Here is a tiny trained network, its code and every weight. The questions are about switching its units off for an input and a class, where a switched-off unit gives its printed mean instead of its output.

import numpy as np


def w(rows, s, z=0):
    codes = np.array(rows[::2]) - 128.0
    scale = np.full(codes.shape[1], s)
    scale[-1] = z or s
    return codes * scale


def norm(h):
    return h / np.sqrt((h * h).mean(-1, keepdims=True) + 1e-5)


def f(y):
    return y / 2 * (1 + np.tanh(0.7978845608 * (y + 0.044715 * y**3)))


def log_softmax(a):
    a = a - a.max(-1, keepdims=True)
    return a - np.log(np.exp(a).sum(-1, keepdims=True))


def net(x, mask):
    res = np.array(x, float).reshape(1, 4) / 4 @ E
    u = 0
    for l in range(4):
        y = f(norm(res) @ A[l][:, :-1].T + A[l][:, -1])
        res = res + np.where(mask[u : u + 7], y, B[l][:, -1]) @ B[l][:, :-1]
        u += 7
    return log_softmax(norm(res)[-1] @ U[:, :-1].T + U[:, -1])


A, B = {}, {}
E = w([
[139,128,193,53,3,187],'x0',
[76,56,152,248,80,185],'x1',
[167,226,135,181,116,118],'x2',
[82,144,55,165,38,85],'x3',
],0.016)
A[0] = w([
[176,202,245,112,212,162,72],'L0N0',
[141,161,114,64,204,96,2],'L0N1',
[121,54,151,42,91,150,72],'L0N2',
[145,175,158,1,56,131,18],'L0N3',
[151,138,167,90,220,136,87],'L0N4',
[150,144,154,20,173,125,97],'L0N5',
[120,23,176,143,161,155,190],'L0N6',
],0.033,0.0084)
B[0] = w([
[188,241,212,181,122,215,236],'L0N0',
[121,126,155,106,184,172,201],'L0N1',
[97,42,223,85,171,76,214],'L0N2',
[144,83,49,140,37,41,240],'L0N3',
[153,153,118,63,140,232,208],'L0N4',
[143,253,162,106,88,124,219],'L0N5',
[129,5,151,133,168,135,249],'L0N6',
],0.038,0.02)
A[1] = w([
[129,91,105,143,4,197,110],'L1N0',
[130,124,49,91,212,174,96],'L1N1',
[140,178,108,99,161,146,1],'L1N2',
[116,85,168,168,66,191,61],'L1N3',
[195,182,125,115,44,83,137],'L1N4',
[70,143,146,88,20,153,74],'L1N5',
[122,171,93,201,87,138,107],'L1N6',
],0.042,0.0083)
B[1] = w([
[96,128,254,164,78,81,195],'L1N0',
[97,52,137,110,125,67,174],'L1N1',
[26,153,107,192,180,169,170],'L1N2',
[129,174,184,178,148,172,203],'L1N3',
[179,146,86,116,101,30,252],'L1N4',
[165,138,199,94,96,45,189],'L1N5',
[143,96,20,119,81,138,199],'L1N6',
],0.046,0.022)
A[2] = w([
[57,100,146,154,66,130,98],'L2N0',
[112,107,56,162,85,183,66],'L2N1',
[137,120,137,84,128,83,129],'L2N2',
[97,157,37,252,237,42,254],'L2N3',
[166,158,141,239,135,147,110],'L2N4',
[83,107,117,117,121,169,30],'L2N5',
[179,180,144,70,173,177,89],'L2N6',
],0.036,0.0049)
B[2] = w([
[198,161,161,80,221,127,222],'L2N0',
[200,127,93,131,147,237,164],'L2N1',
[164,149,73,234,214,93,232],'L2N2',
[202,50,110,3,168,162,217],'L2N3',
[184,133,143,96,50,179,255],'L2N4',
[102,112,125,153,112,97,156],'L2N5',
[74,143,119,192,116,194,253],'L2N6',
],0.037,0.012)
A[3] = w([
[68,56,92,188,98,137,14],'L3N0',
[115,251,75,70,145,121,1],'L3N1',
[157,171,149,138,196,139,85],'L3N2',
[19,134,73,168,155,110,139],'L3N3',
[67,85,108,130,80,124,47],'L3N4',
[26,84,126,151,99,61,14],'L3N5',
[111,200,133,85,83,126,81],'L3N6',
],0.031,0.0057)
B[3] = w([
[139,111,159,137,124,121,169],'L3N0',
[176,64,187,79,120,254,222],'L3N1',
[156,180,122,126,136,87,253],'L3N2',
[79,152,102,89,174,63,139],'L3N3',
[218,193,99,173,185,113,123],'L3N4',
[133,134,141,43,111,221,231],'L3N5',
[65,35,166,213,90,153,247],'L3N6',
],0.036,0.0064)
U = w([
[117,150,45,152,181,58,41],'0',
[126,17,143,99,209,114,161],'1',
[188,154,117,127,43,5,158],'2',
[191,106,2,100,106,163,124],'3',
[172,210,199,157,120,216,190],'4',
[75,118,71,194,112,117,11],'5',
[26,173,77,113,191,159,82],'6',
],0.021,0.013)

Each question gives the input, the list of numbers given to net, and the class t.
The units are the neurons (one row each of A and B). Each row of codes is followed by its name. A weight is (code - 128) times the scale printed after its matrix; where a second scale follows, it is the last column's (A, B and U).
mask holds one flag per neuron, layer by layer. A switched-off neuron (its flag False) gives its mean, the last column of its row in B, instead of its output. The means were averaged over made-up inputs and are rounded, as every weight is.
A unit's drop is (log p(t) with every unit on - log p(t) with that unit switched off) / (log p(t) with every unit on - log p(t) with every unit switched off).
The circuit of an input: a set's keep is (log p(t) with only the set's units on - log p(t) with every unit switched off) / (log p(t) with every unit on - log p(t) with every unit switched off). Starting from the 12 units with the biggest drops (on a tie, the unit counted first), units are removed one at a time, each time the one whose removal leaves the highest keep (on an exact tie, the one counted first), for as long as the keep stays at least 0.8.
circuit, biggest first: the units of the circuit, biggest drop first
most important unit: the unit with the biggest drop
top k neurons: the k neurons with the biggest drops, biggest first
k most important neurons of layer l: the k neurons of layer l with the biggest drops, biggest first
drop of u: that unit's drop, to one decimal
input [4,-3,-6,-6], class 2: most important unit : L0N3
input [-6,6,6,6], class 3: 3 most important neurons of layer 0 : (L0N3, L0N2, L0N6)
input [7,3,0,3], class 2: top 3 neurons : (L0N6, L0N3, L0N1)
input [-7,-3,-7,7], class 1: top 2 neurons : (L0N0, L0N3)
input [-3,7,-8,2], class 1: top 2 neurons : (L0N0, L0N6)
input [-5,3,-5,5], class 1: circuit, biggest first : (L0N0, L0N3)
input [-2,-1,8,4], class 3: top 3 neurons : (L0N3, L0N4, L0N2)
input [7,-2,2,-8], class 2: top 2 neurons : (L0N3, L1N4)
input [0,1,1,2], class 2: top 4 neurons : (L0N1, L0N6, L0N0, L0N4)
input [-4,2,5,5], class 3: top 3 neurons : (L0N4, L0N3, L0N2)
input [8,2,-4,6], class 1: top 4 neurons : (L0N2, L0N5, L0N0, L1N4)
input [7,-8,-5,-7], class 2: top 2 neurons : (L0N3, L1N4)
input [-5,4,-6,7], class 1: top 2 neurons : (L0N0, L0N5)
input [8,3,2,3], class 2: most important unit : L0N6
input [-7,4,-5,-8], class 1: top 3 neurons : (L0N6, L1N1, L0N5)
input [-8,5,-1,1], class 1: top 2 neurons : (L0N0, L0N5)
input [4,6,-4,4], class 1: top 2 neurons : (L0N0, L0N2)
input [8,-1,4,-7], class 2: top 2 neurons : (L0N3, L1N4)
input [-6,8,5,3], class 3: top 2 neurons : (L0N4, L0N3)
input [8,3,-2,-3], class 1: circuit, biggest first : (L0N2)
input [-3,-4,-5,-1], class 6: 2 most important neurons of layer 0 : (L0N1, L0N0)
input [-8,1,2,4], class 3: drop of L0N2 : 0.4
input [6,0,6,-5], class 2: drop of L1N4 : 0.2
input [8,-5,4,-8], class 2: drop of L1N4 : 0.9
input [-5,4,5,3], class 3: drop of L0N2 : 0.5
